How the units are linked:
§: fd->jb, sg->dl, fb->jh, lg->sd, hp->nj, fr->bh, mq->ml, zf->gb, pg->ns, zg->jz, nj->gz, pf->nr, hz->hm, cm->dm, bh->tq, lp->zg, jg->fd, jl->hp, tc->ld, hl->nt, bc->mh, zh->jg, dl->zf, gm->hz, cj->sz, tz->rr, ph->rg, jz->sm, nt->td, jh->rj, qm->pf, tq->sg, dm->mc, sd->bc, rr->lg, jb->fb, tp->cj, mc->ph, mh->zh, qq->tc, td->gm, sm->tp, sz->fr, gz->hl, rg->jl, gb->tz, ml->qq, ng->mq, ns->ng, rj->pg, nr->lp, hm->qm, ld->cm
@: fd->jl, sg->ns, fb->nj, lg->ld, hp->sz, fr->jh, mq->hz, zf->mq, pg->nt, zg->mh, nj->fr, pf->lg, hz->gb, cm->lp, bh->rj, lp->bc, jg->rg, jl->cj, tc->pf, hl->tq, bc->dm, zh->ph, dl->ng, gm->zf, cj->jb, tz->qq, ph->sm, jz->zh, nt->sg, jh->gz, qm->rr, tq->pg, dm->zg, sd->cm, rr->tc, jb->hp, tp->fd, mc->jz, mh->mc, qq->qm, td->dl, sm->jg, sz->fb, gz->bh, rg->tp, gb->ml, ml->hm, ng->gm, ns->td, rj->hl, nr->sd, hm->tz, ld->nr
*: fd->gb, sg->zg, fb->rr, lg->fr, hp->qq, fr->pf, mq->jg, zf->sm, pg->bc, zg->nt, nj->tc, pf->nj, hz->rg, cm->rj, bh->nr, lp->hl, jg->zf, jl->ml, tc->fb, hl->cm, bc->tq, zh->dl, dl->jz, gm->ph, cj->hm, tz->cj, ph->ng, jz->td, nt->dm, jh->lg, qm->hp, tq->lp, dm->pg, sd->bh, rr->sz, jb->tz, tp->hz, mc->ns, mh->sg, qq->jb, td->mc, sm->gm, sz->qm, gz->ld, rg->mq, gb->tp, ml->fd, ng->zh, ns->mh, rj->sd, nr->gz, hm->jl, ld->jh
&: fd->ml, sg->mh, fb->tc, lg->jh, hp->qm, fr->lg, mq->rg, zf->jg, pg->dm, zg->sg, nj->pf, pf->fr, hz->tp, cm->hl, bh->sd, lp->tq, jg->mq, jl->hm, tc->nj, hl->lp, bc->pg, zh->ng, dl->zh, gm->sm, cj->tz, tz->jb, ph->gm, jz->dl, nt->zg, jh->ld, qm->sz, tq->bc, dm->nt, sd->rj, rr->fb, jb->qq, tp->gb, mc->td, mh->ns, qq->hp, td->jz, sm->zf, sz->rr, gz->nr, rg->hz, gb->fd, ml->jl, ng->ph, ns->mc, rj->cm, nr->bh, hm->cj, ld->gz
!: fd->tp, sg->nt, fb->sz, lg->pf, hp->jb, fr->nj, mq->zf, zf->gm, pg->tq, zg->dm, nj->fb, pf->tc, hz->mq, cm->sd, bh->gz, lp->cm, jg->sm, jl->fd, tc->rr, hl->rj, bc->lp, zh->jz, dl->td, gm->ng, cj->jl, tz->hm, ph->zh, jz->mc, nt->pg, jh->fr, qm->qq, tq->hl, dm->bc, sd->nr, rr->qm, jb->cj, tp->rg, mc->mh, mh->zg, qq->tz, td->ns, sm->ph, sz->hp, gz->jh, rg->jg, gb->hz, ml->gb, ng->dl, ns->sg, rj->bh, nr->ld, hm->ml, ld->lg
+: fd->mq, sg->bc, fb->qq, lg->fb, hp->hm, fr->rr, mq->ph, zf->zh, pg->cm, zg->tq, nj->qm, pf->sz, hz->sm, cm->gz, bh->lg, lp->bh, jg->ng, jl->hz, tc->hp, hl->nr, bc->rj, zh->ns, dl->mh, gm->jz, cj->gb, tz->fd, ph->td, jz->sg, nt->lp, jh->tc, qm->cj, tq->sd, dm->hl, sd->jh, rr->jb, jb->ml, tp->zf, mc->nt, mh->pg, qq->jl, td->zg, sm->dl, sz->tz, gz->pf, rg->gm, gb->jg, ml->rg, ng->mc, ns->dm, rj->ld, nr->fr, hm->tp, ld->nj

The rows follow the links: the fewer symbols apart two units are, the more alike their rows tend to be.

Each row is also shifted at random along 3 hidden directions that mean nothing.

Some units, each with a row of numbers:
nr:  -57   -12   -32   -13    11    -7   -21     7   -22   -12    13   -16     8    52     0   -21    55   -31     4   -38   -33    22   -23    -3   -30   -27    -9    -7   -52    10   -22    -8    36     7    -7   -18    16    13    32   -23    30
qq:    7    34    -4    -8     2    61   -51     5    32     5    20    51     0    12    35    48    22     3    72     2   -13   -40    29     4     8    19     6   -21    12   -12    48   -57    15    46   -10   -42   -14    38   -83   -34   -16
jz:  -29   -10    29    22   -13   -44    38   -17   -18     5   -23   -25     4   -45   -20   -26   -49    12   -20    23    34    -1   -11     9     7    17    -7    17    23     4    16    47   -14   -32     4    38   -19   -43   -17    40    -9
mh:  -40   -10     3    36   -17   -56    56   -31   -37    19   -11   -41   -10   -31   -27   -44   -20    -9    -8     9    27    -1   -33   -11     0    17    -3     8    -1    29    49    61   -17   -39     5    51   -45   -36   -48    51    -6
mq:  150    21    37     6   -16    10    -8    -4    15     4   -15    30     7   -50     7    26   -53    29    22    35    35   -20    22    26    18    34     0     8    47   -23    23     7    -5     0     0     3   -10   -15   -49     3   -22
ng:  -51    22    54    -5   -14   -27   -32    -5   -13   -29   -36    37    41   -54     5     4   -58    27    34    24    48    -1    -2    59    -5    45   -21    36    30   -51     2    34    37   -28   -14    -4    25   -51   -10   -15     6
ld:  -57   -22   -50     9    11     8    28    -3    -5    23    30   -39   -30    50    -5   -22    61   -34   -22   -31   -42     2   -15   -50    -5   -43    11   -26   -41    48     5   -16   -17    12     8     9   -28    35     5    12     5
bc:  -75   -32   -11     3     6   -52    36    -6   -35    -8    -7   -52     6    15   -24   -51    16   -23   -51   -19    -6    35   -34    -6   -23   -21   -10    17   -37    15   -47    41     5   -33     8    28    18   -25    78    18    29
qm:  -89    39     5   -49    14    55  -107    32    23   -42     8    74    32    29    39    48    20    11    60    -8   -17    -7    26    44   -11    13    -7     6    -1   -51   -27   -58    60    41   -20   -77    57    29     9   -84    12
zg:  -58   -25     7    12    -6   -56    40   -15   -36     0   -19   -40     1   -14   -31   -44   -14   -11   -36    -7    14    22   -28     0   -12     1   -10    20   -16    14    -9    52    -2   -41     6    35    -2   -37    34    37    11
hm:   55    17    16   -16     1    49   -30    19    42    -1     9    40    -7    -8    20    48   -18    31    14    16     0   -12    40     6    25     5     9    -7    33   -18    -7   -42   -15    30     5   -22    12    25    -5   -20   -21
fr:   55   -21   -51     1    20    21    21     8    14    23    31   -31   -38    54    -4    -9    58   -24   -33   -30   -48     6    -1   -54    -1   -43    18   -35   -37    48   -12   -31   -28    22    14    -1   -18    46    21    10     2
lg:   59     5   -32   -17    12    18   -53    12    -9   -20    14    13    17    56    16     3    58   -27    36   -39   -38     5   -10     5   -30   -22    -6    -6   -43    -6   -14   -28    47    20   -10   -44    23    26    12   -48    21
pf:    2     4   -38     5     6    40   -19     2     5    11    33     2   -15    52    19     9    59   -30    35   -25   -39   -17    -2   -25   -11   -16    13   -25   -33    25    36   -39    11    32    -4   -24   -27    44   -54   -19     0
rg:  114   -11    22    16     1    13    58     0    40    32    -2   -12   -36   -44   -11    15   -54    34   -53    41    22   -13    34   -28    51     3    17   -12    54    15    -4    -2   -78    -1    20    36   -22     1     8    51   -35
fd:  -21    16    31   -15     2    38   -19    18    40    -6    -5    43    -1   -26    17    51   -41    39    -2    26    16   -13    45    18    26    14     4    -3    47   -29   -16   -31   -24    19     4   -15    18     9     5   -12   -16
sm:   84    18    39     6   -16    -7    -5    -7    -1    -7   -26    22    16   -56     0    13   -59    30    16    36    42   -11    14    33    15    41    -2    17    40   -25    22    17     1    -9    -4    11    -2   -32   -36    12   -12
mc:  -33   -10    23    12   -10   -51    34   -11   -25    -5   -25   -22     9   -33   -25   -30   -40     9   -29    11    32    14   -19    12    -8    16   -15    26     6    -5   -10    54     0   -42     0    32     3   -41    24    27     4
ml:   22    13    15     1    -1    49    -1     9    45    14     5    28   -18   -23    14    39   -29    30    -2    26     6   -21    42    -9    36     9    21   -15    46     0    11   -37   -43    29     9    -3   -11    21   -26     6   -32
pg:  -61   -19    -4    14    -6   -54    24   -18   -42    -1   -11   -38     8     8   -19   -43     8   -23     2   -13     3    14   -37     1   -24     2   -14    14   -33    15    11    48    20   -30     1    31   -10   -30    -2    19    22

The symbols that take the first to the second take the third to the fourth, perhaps in another order. What is the fourth?
Answers are names.
  -8    -6    33     5   -10   -36    35   -10    -6     0   -27   -15     7   -51   -18   -11   -54    18   -32    24    34     9     4    16    14    23    -8    20    31   -14   -12    40   -22   -32     7    33    -1   -38    19    33    -9
:   10   -19    22     7    -6   -57    37    -9   -24    -5   -28   -34     8   -31   -26   -37   -31     4   -38    11    24    19   -27     7    -4     5   -15    24     0     0   -26    54    -1   -41     7    35    10   -42    41    32     5
::  -69   -19   -43    16     1   -11    20   -13   -26    19    20   -35   -15    43    -7   -31    55   -40     0   -33   -32     4   -32   -35   -21   -25     3   -19   -51    42    25     0     3     0     1     8   -30    19   -25     9    14
: lg

 -46    -1    30    21   -15   -41    30   -15   -23     1   -26   -10    12   -49   -12   -21   -44    11     4    18    43    -5    -9    21     5    33    -7    23    22    -6    25    46    -4   -29     2    32   -13   -41   -27    29    -4
:   12    -8     8    21   -12   -61    28   -22   -42     1   -19   -29    11   -22   -21   -41    -9   -16    11    -2    20     2   -33    11   -11    19   -11    16   -13    10    34    55    12   -38    -8    35   -20   -41   -32    23    10
:: -151   -27   -51     3    26    38    45    13    41    32    39   -40   -52    48    -9     5    44   -13   -68   -19   -47    11    16   -71    18   -55    24   -39   -18    47   -34   -40   -68    31    24     4   -17    52    50    25   -11
: qm

 145    -2    38     2    -8   -12    23     0    14    -2   -22     3     0   -54    -7     6   -56    31   -30    33    36     5    16    16    20    16    -2    14    44   -17   -18    21   -23   -20     3    21    12   -30    26    23   -14
:  -32    -3    33    28   -18   -19    45   -21     1    19   -16   -13   -11   -60   -15    -5   -64    22   -14    35    37   -14     7    -3    27    30     7     6    47     2    26    34   -36   -25     9    46   -27   -31   -34    44   -24
::   23    -3   -35   -10    16    44   -12    19    27    10    33     1   -26    42     9    20    42   -12    -7   -15   -42    -6    16   -32     5   -29    14   -22   -16    20    -3   -52   -16    38     8   -18    -3    51     5   -15    -5
: sz

  16    12   -16   -17    13    59   -24    18    38     6    22    31   -20    22    15    37    19     7     5     0   -25   -11    32   -18    19   -14    16   -24     6     2    -7   -53   -16    39     4   -31     2    49     2   -26   -14
:  -30   -16   -38   -13    13    -3   -16    10   -20   -16    13   -15     6    50    -1   -21    57   -26    -9   -37   -37    24   -25   -16   -30   -35    -7     1   -54     7   -32    -7    29     1    -5   -17    21    13    50   -24    27
:: -157     3    30    24   -15     2    48   -16    24    33    -7    -7   -28   -59   -10    17   -65    38   -25    43    36   -22    24    -9    42    24    16    -3    61     8    32    18   -61    -5    14    42   -35   -18   -37    52   -37
: jb

  38   -26   -22     4    -3   -44    16    -9   -44    -7    -8   -38    12    21   -19   -47    29   -32   -14   -26    -8    25   -46    -2   -34   -12   -15    13   -46    14   -11    36    31   -32    -5    12     5   -20    32     8    34
:  -48   -45   -15    35    -3   -59   102   -24   -27    36    -3   -79   -33   -18   -47   -54   -13   -13   -79     5     5    20   -25   -47     6   -22     2    -4    -8    46    -6    59   -60   -41    25    71   -36   -25    38    79     1
::  -23    36    29   -24     1    51   -63    18    34   -22    -6    69    12   -18    29    56   -22    36    48    26    11   -21    33    35    17    28     2     7    34   -43    -1   -38    16    33    -8   -41    24    12   -22   -43   -14
: qq

 -79    -5   -16     3    -7   -41   -13    -9   -50   -18    -8   -16    28    24    -6   -37    30   -33    27   -28    -9    15   -44    14   -40    -2   -19    13   -45     0     6    29    52   -21   -13    -5     9   -21     3   -17    29
:   12   -18    24    -6    -6   -54    29    -1   -26   -18   -29   -24    19   -36   -27   -27   -41    10   -44    10    25    28   -16    19    -4     6   -19    31     6   -17   -48    52    -1   -42     3    25    29   -46    76    18    15
::   21    17     0     3     0    58   -13     8    43    17    16    31   -20    -5    20    45   -11    18    19    21    -7   -29    36   -15    27     5    17   -21    33     2    28   -47   -27    38     7   -16   -18    36   -49    -8   -29
: nj

  91   -13   -39   -15    17    42    -8    18    25     7    31    -7   -24    49     6    13    47   -14   -20   -22   -41     7     7   -30     1   -44    13   -23   -22    21   -34   -45   -15    31     7   -23     8    48    40   -18     2
:  -25    14   -25   -27    11    22   -69    13   -11   -27    15    27    26    54    22    10    63   -26    51   -39   -34     6   -16    17   -34   -12   -10    -3   -50   -12   -11   -32    67    15   -16   -53    27    29     1   -64    28
::   -7    27   -15   -22    12    53   -67    14    26   -12    19    47     7    33    32    41    36     1    60   -12   -25   -18    14     5    -3     2     4   -17    -7   -16    18   -55    26    42   -16   -49     6    40   -39   -50    -4
: nj

  52   -25   -24     8    -3   -44    19   -15   -43    -4    -3   -40     7    26   -17   -52    35   -33   -16   -30   -19    24   -43    -8   -25   -14   -14     4   -49    15    -9    30    25   -26     3    16     0    -9    27     7    26
:   21    -1    -8    30   -15   -52     9   -36   -58     3    -9   -21    23     7    -7   -46    23   -36    60   -17    11    -9   -49     9   -35    24   -14     4   -36    22    83    45    47   -28   -12    18   -41   -31   -98     8    12
::  -16   -14   -34    -4     4   -20    -7    -2   -36   -11    13   -29     8    48    -6   -32    53   -34     1   -37   -27    20   -34   -15   -32   -25   -11    -1   -51    15   -15     8    31    -2    -3   -10     9     4    29   -19    30
: hl

-114    27    12    -9     6    61   -25    12    45     9    13    41   -13    -9    26    44   -12    22    20    20    -1   -27    41     0    28    13    14   -15    35   -10    17   -48   -22    33     0   -23   -11    30   -42   -17   -25
:   33     6    35    11    -7     1    19     0    18     9   -18    12    -6   -50    -2    18   -61    36    -9    37    36   -13    23    12    34    25     8    10    53   -17     2    16   -35    -8    10    17    -1   -18   -10    19   -26
::   27    41    10   -16     3    61   -72    14    28    -9    12    65    17    14    42    53    10    13    76     9    -7   -31    27    29     7    21     5   -10    19   -21    40   -53    34    47   -18   -51     0    26   -73   -54   -14
: rg

  -5   -39     3     3     3   -59    55    -4   -28    -6   -18   -57    -1    -9   -38   -45   -11    -4   -86    -5     9    41   -27   -10   -11   -22   -12    25   -14     8   -62    51   -14   -43    11    42    23   -36   108    37    21
:   47   -30    30    -3    -2   -50    46     7    -7    -7   -24   -35     3   -42   -34   -26   -50    19   -83    18    31    34     0     7     8    -7   -13    32    16   -13   -73    52   -28   -40    11    37    28   -41   103    40     8
::  -25    -7   -33     8     2   -29    -2   -11   -41    -7     5   -31     7    39    -6   -36    45   -40    13   -33   -20    11   -40    -3   -33   -10   -10     2   -53    15    12    21    37   -15    -6     1    -4    -2    -2    -6    28
: dm

 135     8    22    40   -29   -45    30   -38   -35    16   -22   -12     9   -45    -8   -24   -37    -4    36    20    36   -18   -21    14     3    42    -6     8    11    11    78    48     2   -32    -4    36   -47   -45  -101    34   -13
:  136     0    34    16   -15   -40    28   -20   -16     8   -27    -9     9   -47   -11   -17   -46    12     2    26    37    -5    -6    20     7    32   -11    19    26   -12    23    45    -6   -31    -3    31   -15   -42   -33    27    -8
::   -4     9    29   -22    10    33    -3    22    48    -7    -5    23   -11   -29     3    43   -46    48   -42    31    21     1    44     6    34    -4    11     7    51   -26   -48   -18   -36    15    14    -4    30     6    60     1   -19
: ml

  22    16    11   -28    13    51   -21    29    52    -8     5    36   -11   -12    13    49   -14    33   -22    18     4     0    44     2    26    -7     8    -1    37   -24   -50   -39   -22    32     5   -24    36    23    50   -21   -17
:  -39     0    45   -13    -1     0    13    15    28   -10   -22    12     1   -51    -6    21   -62    44   -39    36    39     8    29    19    28    13     4    16    54   -30   -40     9   -30    -8     9    15    31   -17    51    14   -18
::  -46   -28   -39    31    -2   -34    43   -26   -38    27    11   -56   -16    28   -18   -50    43   -40   -12   -27   -23     3   -41   -37   -15   -16     1   -12   -46    45    37    26    -6   -19     1    31   -39    -4   -24    35    10
: lg

  70    -2   -46     6     6     9   -17    -8   -20     2    23    -7     0    55    13   -19    62   -37    41   -38   -38    -1   -25   -18   -26   -19    -1   -21   -47    27    31   -20    29    13    -7   -19   -18    27   -34   -17    19
:    0     6   -24    -3    12    51     0     9    39    20    30     8   -36    28    18    29    26     4     1    -2   -32   -19    29   -38    17   -23    27   -32     5    19    15   -48   -36    40    14   -17   -18    52   -25    -1   -19
::   -7    -2   -32   -13     6     2   -29     4   -19   -16    15    -4    12    52     6   -14    59   -36    19   -39   -37    10   -25    -4   -31   -20   -12     0   -55     8   -11   -17    41     5   -12   -32    13    20    19   -37    28
: sz

  80    -1    26   -11   -13   -59   -25    -9   -43   -42   -32     3    50   -24    -7   -27   -14    -5    17    -6    33    15   -32    49   -34    21   -31    41   -16   -35   -17    49    60   -46   -20     3    32   -52    24   -18    28
:  -66   -17    -7    10    -7   -54    23   -13   -43    -3   -11   -41    17    -7   -21   -46     3   -16   -18   -13     7    21   -38     5   -21    -5   -16    19   -25     1   -14    51    20   -33     0    29     4   -33    29    16    22
::  -47     9    33    -4    -4    21    12     7    37     9   -10    21   -12   -47     5    33   -55    41   -13    36    28   -16    38     8    36    18    14    -2    60    -9    -3    -9   -41     6     7     7    -5     0    -8    16   -31
: zf

 -49    21    39    -5    -2    23    -8     9    30    -1   -13    38     3   -45    13    38   -55    40     1    36    30   -15    37    22    32    29     6     4    56   -33     0   -11   -16     8     2    -3     7   -11    -9     6   -29
:   44    18     8    -6     5    51   -13    15    50    11    10    30   -17    -6    18    46   -18    27     3    18    -1   -27    42   -10    33     3    15   -13    38    -5     5   -43   -31    34     9   -18    -2    28   -18    -3   -27
::  -19    13    34    14   -20   -46   -10   -25   -36   -16   -31    12    37   -43     0   -13   -39     6    46    15    45   -11   -24    47   -16    46   -16    29    12   -27    48    48    39   -36   -15    12    -8   -49   -61     1     2
: gm

 -57    39    48    14   -34   -31   -48   -28   -42   -21   -42    46    51   -48    17     1   -47    12   107    22    51   -32   -19    72   -13    74   -21    31    22   -38    91    41    67   -27   -28    -5   -16   -59  -128   -17    -4
:   35    -8    29    21   -17   -36    53   -22    -8    21   -20   -23    -8   -55   -19   -18   -51    18   -21    32    40    -9    -2     4    16    25     0     9    31     6    22    41   -35   -31    12    47   -28   -38   -27    50   -18
:: -108   -11   -48    18    11    16    24   -10    -1    25    32   -29   -31    47     1   -11    61   -38     8   -28   -46   -10   -11   -46    -4   -34    15   -36   -36    47    32   -24   -17    15     9    -3   -37    38   -38     7     0
: ld

  72    26    54   -11   -12    -6   -34     6     4   -22   -31    42    30   -48    12    25   -55    37    34    33    42   -11    11    55    10    48   -14    27    44   -49     6    16    21    -8   -12    -8    18   -28   -26   -14   -11
:   -8     6    39     8   -12   -12    27    -7     8     6   -21    11    -1   -54    -9     9   -54    30    -9    37    40   -15    15    15    22    31     3    10    46   -13    13    22   -26   -11     4    26    -6   -27   -17    31   -20
::   60    23    36    -4    -1    27   -13     8    32    -3    -9    36     5   -37    12    40   -46    36     6    32    25   -15    35    22    26    28     4     6    51   -24    -1   -19   -14    16     1    -8     8     0   -14    -5   -18
: hz

 -40    19   -12    -2     7    59   -24    10    39    17    20    34   -15    14    24    42    13     4    35     6   -17   -29    28   -13    21     4    18   -28    20     5    33   -52   -17    40     4   -26   -24    45   -59   -19   -22
:   30    21    17    -2     3    47   -17    11    44    12     8    36   -14   -13    17    44   -29    28    16    26     2   -23    44     4    26    12    15   -15    40   -11    15   -38   -22    29     5   -20    -5    24   -31    -9   -24
::   38     8    44     2   -10   -19     8    -3     1    -5   -30    11     9   -57     1     7   -59    32    -4    32    46    -3    12    29    17    27    -3    25    42   -27    -7    26    -9   -21     2    17     7   -36    -1    17   -11
: jz

   7    32    57   -17   -13     4   -55    10     9   -33   -33    56    41   -51    22    34   -60    38    45    31    49   -12    22    68     5    55   -18    29    46   -58     3     6    40    -4   -13   -21    37   -35   -21   -32    -6
:    7    -4    34     5    -9   -29    24    -5    -2    -7   -27    -6    10   -53   -17    -3   -56    26   -29    33    43     7     5    23    11    19    -6    26    38   -23   -19    40   -14   -32     5    25    10   -41    27    26   -11
::  122    37     4    -6     1    57   -60     8    31    -4    11    62    12     2    38    49     6     9    71     9    -7   -36    25    20    10    22     8   -12    17   -18    41   -48    20    42   -13   -43    -7    29   -80   -41   -17
: fd

